Here is a tiny trained network, its code and every weight. The questions are about switching its units off for an input and a class, where a switched-off unit gives its printed mean instead of its output.

import numpy as np


def w(rows, s, z=0):
    codes = np.array(rows[::2]) - 128.0
    scale = np.full(codes.shape[1], s)
    scale[-1] = z or s
    return codes * scale


def norm(h):
    return h / np.sqrt((h * h).mean(-1, keepdims=True) + 1e-5)


def f(y):
    return y / 2 * (1 + np.tanh(0.7978845608 * (y + 0.044715 * y**3)))


def log_softmax(a):
    a = a - a.max(-1, keepdims=True)
    return a - np.log(np.exp(a).sum(-1, keepdims=True))


def net(x, mask):
    res = np.array(x, float).reshape(1, 4) / 4 @ E
    u = 0
    for l in range(2):
        y = f(norm(res) @ A[l][:, :-1].T + A[l][:, -1])
        res = res + np.where(mask[u : u + 9], y, B[l][:, -1]) @ B[l][:, :-1]
        u += 9
    return log_softmax(norm(res)[-1] @ U[:, :-1].T + U[:, -1])


A, B = {}, {}
E = w([
[187,74,44,237],'x0',
[182,234,145,140],'x1',
[155,137,255,113],'x2',
[198,95,80,73],'x3',
],0.0066)
A[0] = w([
[84,143,71,122,117],'L0N1',
[89,145,160,98,123],'L0N2',
[70,170,40,148,152],'L0N3',
[149,103,175,70,231],'L0N4',
[194,94,112,229,7],'L0N5',
[124,182,254,54,153],'L0N6',
[217,94,154,158,77],'L0N7',
[152,86,92,190,154],'L0N8',
[169,80,239,133,97],'L0N9',
],0.0099,0.0011)
B[0] = w([
[243,40,146,77,145],'L0N1',
[50,101,172,128,158],'L0N2',
[254,13,249,110,169],'L0N3',
[148,126,52,142,171],'L0N4',
[36,110,67,154,193],'L0N5',
[141,122,71,146,254],'L0N6',
[128,213,194,90,162],'L0N7',
[86,131,103,97,176],'L0N8',
[139,28,150,123,187],'L0N9',
],0.0068,0.0069)
A[1] = w([
[130,166,143,153,104],'L1N1',
[200,55,107,83,119],'L1N2',
[120,91,225,140,124],'L1N3',
[124,125,87,173,6],'L1N4',
[185,207,147,183,157],'L1N5',
[98,126,139,150,72],'L1N6',
[169,114,155,144,67],'L1N7',
[84,103,170,3,235],'L1N8',
[96,173,101,132,160],'L1N9',
],0.013,0.0019)
B[1] = w([
[191,88,71,3,136],'L1N1',
[212,142,196,150,249],'L1N2',
[152,78,196,22,198],'L1N3',
[71,36,90,76,143],'L1N4',
[223,30,33,114,189],'L1N5',
[146,145,194,51,135],'L1N6',
[98,66,151,133,137],'L1N7',
[103,113,30,188,255],'L1N8',
[102,169,102,102,139],'L1N9',
],0.0057,0.0068)
U = w([
[125,128,82,104,208],'0',
[121,141,117,109,224],'1',
[165,81,179,72,36],'2',
[18,181,1,165,120],'3',
[75,204,113,196,2],'4',
],0.01,0.005)

Each question gives the input, the list of numbers given to net, and the class t.
The units are the neurons (one row each of A and B). Each row of codes is followed by its name. A weight is (code - 128) times the scale printed after its matrix; where a second scale follows, it is the last column's (A, B and U).
mask holds one flag per neuron, layer by layer. A switched-off neuron (its flag False) gives its mean, the last column of its row in B, instead of its output. The means were averaged over made-up inputs and are rounded, as every weight is.
A unit's drop is (log p(t) with every unit on - log p(t) with that unit switched off) / (log p(t) with every unit on - log p(t) with every unit switched off).
The circuit of an input: a set's keep is (log p(t) with only the set's units on - log p(t) with every unit switched off) / (log p(t) with every unit on - log p(t) with every unit switched off). Starting from the 12 units with the biggest drops (on a tie, the unit counted first), units are removed one at a time, each time the one whose removal leaves the highest keep (on an exact tie, the one counted first), for as long as the keep stays at least 0.8.
circuit, biggest first: the units of the circuit, biggest drop first
unit that matters most: the unit with the biggest drop
k most important neurons: the k neurons with the biggest drops, biggest first
k most important neurons of layer l: the k neurons of layer l with the biggest drops, biggest first
drop when u is switched off: that unit's drop, to one decimal
input [5,6,-7,-5], class 2: circuit, biggest first	L0N3
input [8,-3,6,-5], class 3: circuit, biggest first	L0N5; L0N3
input [1,-3,-8,0], class 2: circuit, biggest first	L0N3; L1N8
input [-5,3,3,-2], class 3: 3 most important neurons of layer 0	L0N3; L0N6; L0N2
input [3,-3,-7,5], class 2: 4 most important neurons	L0N3; L1N2; L1N8; L0N1
input [-6,2,5,2], class 3: 2 most important neurons of layer 0	L0N3; L0N6
input [7,0,-1,5], class 3: 2 most important neurons	L0N5; L0N9
input [-7,-4,-4,-1], class 3: 2 most important neurons	L1N8; L0N9
input [6,2,-7,-6], class 2: 4 most important neurons	L0N3; L0N1; L1N8; L0N6
input [8,5,5,2], class 3: 2 most important neurons	L0N5; L0N3
input [-5,4,0,-4], class 3: drop when L0N3 is switched off	0.2
input [-1,-5,-7,6], class 2: drop when L1N1 is switched off	0.0
input [-8,5,6,-2], class 3: drop when L1N8 is switched off	0.6
input [1,3,-7,-4], class 2: drop when L0N3 is switched off	0.7
input [4,2,2,2], class 3: unit that matters most	L0N5
